Below are the code and all the weights of a small trained network. Each question names an input and a class and asks about switching units off, where a switched-off unit gives its printed mean instead of its output.

import numpy as np


def w(rows, s, z=0):
    codes = np.array(rows[::2]) - 128.0
    scale = np.full(codes.shape[1], s)
    scale[-1] = z or s
    return codes * scale


def f(y):
    return np.maximum(y, 0)


def log_softmax(a):
    a = a - a.max(-1, keepdims=True)
    return a - np.log(np.exp(a).sum(-1, keepdims=True))


def net(x, mask):
    res = np.array(x, float).reshape(1, 5) / 4 @ E
    y = f(res @ A[0][:, :-1].T + A[0][:, -1])
    res = res + np.where(mask, y, B[0][:, -1]) @ B[0][:, :-1]
    return log_softmax(res[-1] @ U[:, :-1].T + U[:, -1])


A, B = {}, {}
E = w([
[224,153,53,56,116],'x0',
[81,86,114,126,3],'x1',
[125,186,120,213,135],'x2',
[153,209,214,79,74],'x3',
[201,86,150,178,67],'x4',
],0.0046)
A[0] = w([
[60,180,170,90,150,157],'neuron 1',
[243,203,142,173,74,153],'neuron 2',
[73,141,103,75,61,158],'neuron 3',
[142,82,39,83,154,180],'neuron 4',
[101,61,140,163,81,143],'neuron 5',
[142,132,125,143,122,117],'neuron 6',
[114,93,135,148,103,141],'neuron 7',
[180,101,134,78,174,152],'neuron 8',
[118,134,96,73,64,116],'neuron 9',
[134,86,14,142,196,160],'neuron 10',
[142,118,39,184,225,166],'neuron 11',
[179,161,135,166,119,138],'neuron 12',
[150,115,143,108,141,118],'neuron 13',
[117,128,138,161,162,141],'neuron 14',
[81,103,132,114,86,131],'neuron 15',
[104,133,150,196,195,159],'neuron 16',
[114,96,135,147,104,143],'neuron 17',
[93,33,145,179,63,148],'neuron 18',
[82,132,167,254,253,164],'neuron 19',
[99,72,140,167,77,134],'neuron 20',
[136,149,126,152,81,127],'neuron 21',
[109,81,137,154,94,139],'neuron 22',
[237,203,153,155,77,195],'neuron 23',
[120,88,160,153,76,162],'neuron 24',
[108,130,147,187,187,149],'neuron 25',
[129,144,137,139,113,252],'neuron 26',
[106,132,146,157,175,172],'neuron 27',
[111,180,125,162,70,194],'neuron 28',
[168,144,148,107,132,187],'neuron 29',
[80,142,158,93,189,109],'neuron 30',
[24,180,130,87,206,152],'neuron 31',
[232,121,185,37,184,128],'neuron 32',
[130,119,182,105,79,171],'neuron 33',
],0.0094,0.0022)
B[0] = w([
[146,154,158,81,173,199],'neuron 1',
[78,175,109,33,87,233],'neuron 2',
[45,123,135,116,114,200],'neuron 3',
[118,138,49,188,119,215],'neuron 4',
[140,76,186,145,110,207],'neuron 5',
[125,137,139,127,120,138],'neuron 6',
[130,98,156,132,117,171],'neuron 7',
[180,111,86,143,157,184],'neuron 8',
[52,148,113,148,113,187],'neuron 9',
[120,78,39,154,86,223],'neuron 10',
[145,23,68,94,106,223],'neuron 11',
[97,137,142,91,115,171],'neuron 12',
[152,123,117,137,146,144],'neuron 13',
[91,124,126,132,138,162],'neuron 14',
[97,112,172,131,120,182],'neuron 15',
[62,130,128,144,165,198],'neuron 16',
[134,100,157,130,121,170],'neuron 17',
[143,58,211,154,100,238],'neuron 18',
[2,136,125,156,194,253],'neuron 19',
[141,93,190,139,93,203],'neuron 20',
[119,143,166,121,138,166],'neuron 21',
[134,91,169,140,113,185],'neuron 22',
[114,155,100,23,127,242],'neuron 23',
[122,82,184,95,111,199],'neuron 24',
[71,128,128,142,160,188],'neuron 25',
[122,105,129,93,140,191],'neuron 26',
[89,121,123,124,155,180],'neuron 27',
[102,125,166,96,152,194],'neuron 28',
[160,122,103,111,161,180],'neuron 29',
[142,171,164,114,173,180],'neuron 30',
[97,167,147,71,195,223],'neuron 31',
[249,111,69,140,191,220],'neuron 32',
[145,67,114,72,133,198],'neuron 33',
],0.034,0.0045)
U = w([
[139,155,143,158,56,3],'0',
[154,100,243,121,50,129],'1',
[53,234,137,58,188,177],'2',
[229,102,42,120,87,176],'3',
[227,210,143,158,171,49],'4',
[86,229,112,237,80,81],'5',
[195,208,176,208,85,52],'6',
[83,80,117,254,133,158],'7',
],0.0053,0.0027)

Each question gives the input, the list of numbers given to net, and the class t.
The units are the neurons (one row each of A and B). Each row of codes is followed by its name. A weight is (code - 128) times the scale printed after its matrix; where a second scale follows, it is the last column's (A, B and U).
mask holds one flag per neuron, in row order. A switched-off neuron (its flag False) gives its mean, the last column of its row in B, instead of its output. The means were averaged over made-up inputs and are rounded, as every weight is.
A unit's drop is (log p(t) with every unit on - log p(t) with that unit switched off) / (log p(t) with every unit on - log p(t) with every unit switched off).
The circuit of an input: a set's keep is (log p(t) with only the set's units on - log p(t) with every unit switched off) / (log p(t) with every unit on - log p(t) with every unit switched off). Starting from the 12 units with the biggest drops (on a tie, the unit counted first), units are removed one at a time, each time the one whose removal leaves the highest keep (on an exact tie, the one counted first), for as long as the keep stays at least 0.8.
units of the circuit, in order: the units of the circuit, biggest drop first
most important unit: the unit with the biggest drop
top k neurons: the k neurons with the biggest drops, biggest first
drop when u is switched off: that unit's drop, to one decimal
input [6,1,6,-3,5], class 3: units of the circuit, in order => (neuron 19; neuron 11)
input [6,-4,-4,3,-4], class 4: most important unit => neuron 11
input [-6,6,-5,2,-8], class 1: units of the circuit, in order => (neuron 19; neuron 18)
input [-1,-7,7,-6,0], class 7: top 2 neurons => (neuron 11; neuron 10)
input [6,-7,-8,8,-4], class 4: units of the circuit, in order => (neuron 32; neuron 11)
input [5,-2,-7,4,-4], class 4: units of the circuit, in order => (neuron 11; neuron 32)
input [3,-3,-1,8,0], class 3: top 2 neurons => (neuron 32; neuron 19)
input [-4,3,-6,-8,3], class 1: top 2 neurons => (neuron 18; neuron 20)
input [-6,0,6,-4,-1], class 7: top 2 neurons => (neuron 23; neuron 2)
input [0,-4,0,-5,-5], class 7: top 3 neurons => (neuron 10; neuron 11; neuron 23)
input [8,-8,6,-8,-8], class 7: drop when neuron 19 is switched off => 0.8
input [8,0,4,-3,5], class 3: drop when neuron 25 is switched off => 0.0
input [5,7,2,-3,-4], class 7: drop when neuron 23 is switched off => 0.1
input [4,5,7,-8,2], class 7: units of the circuit, in order => (neuron 23)
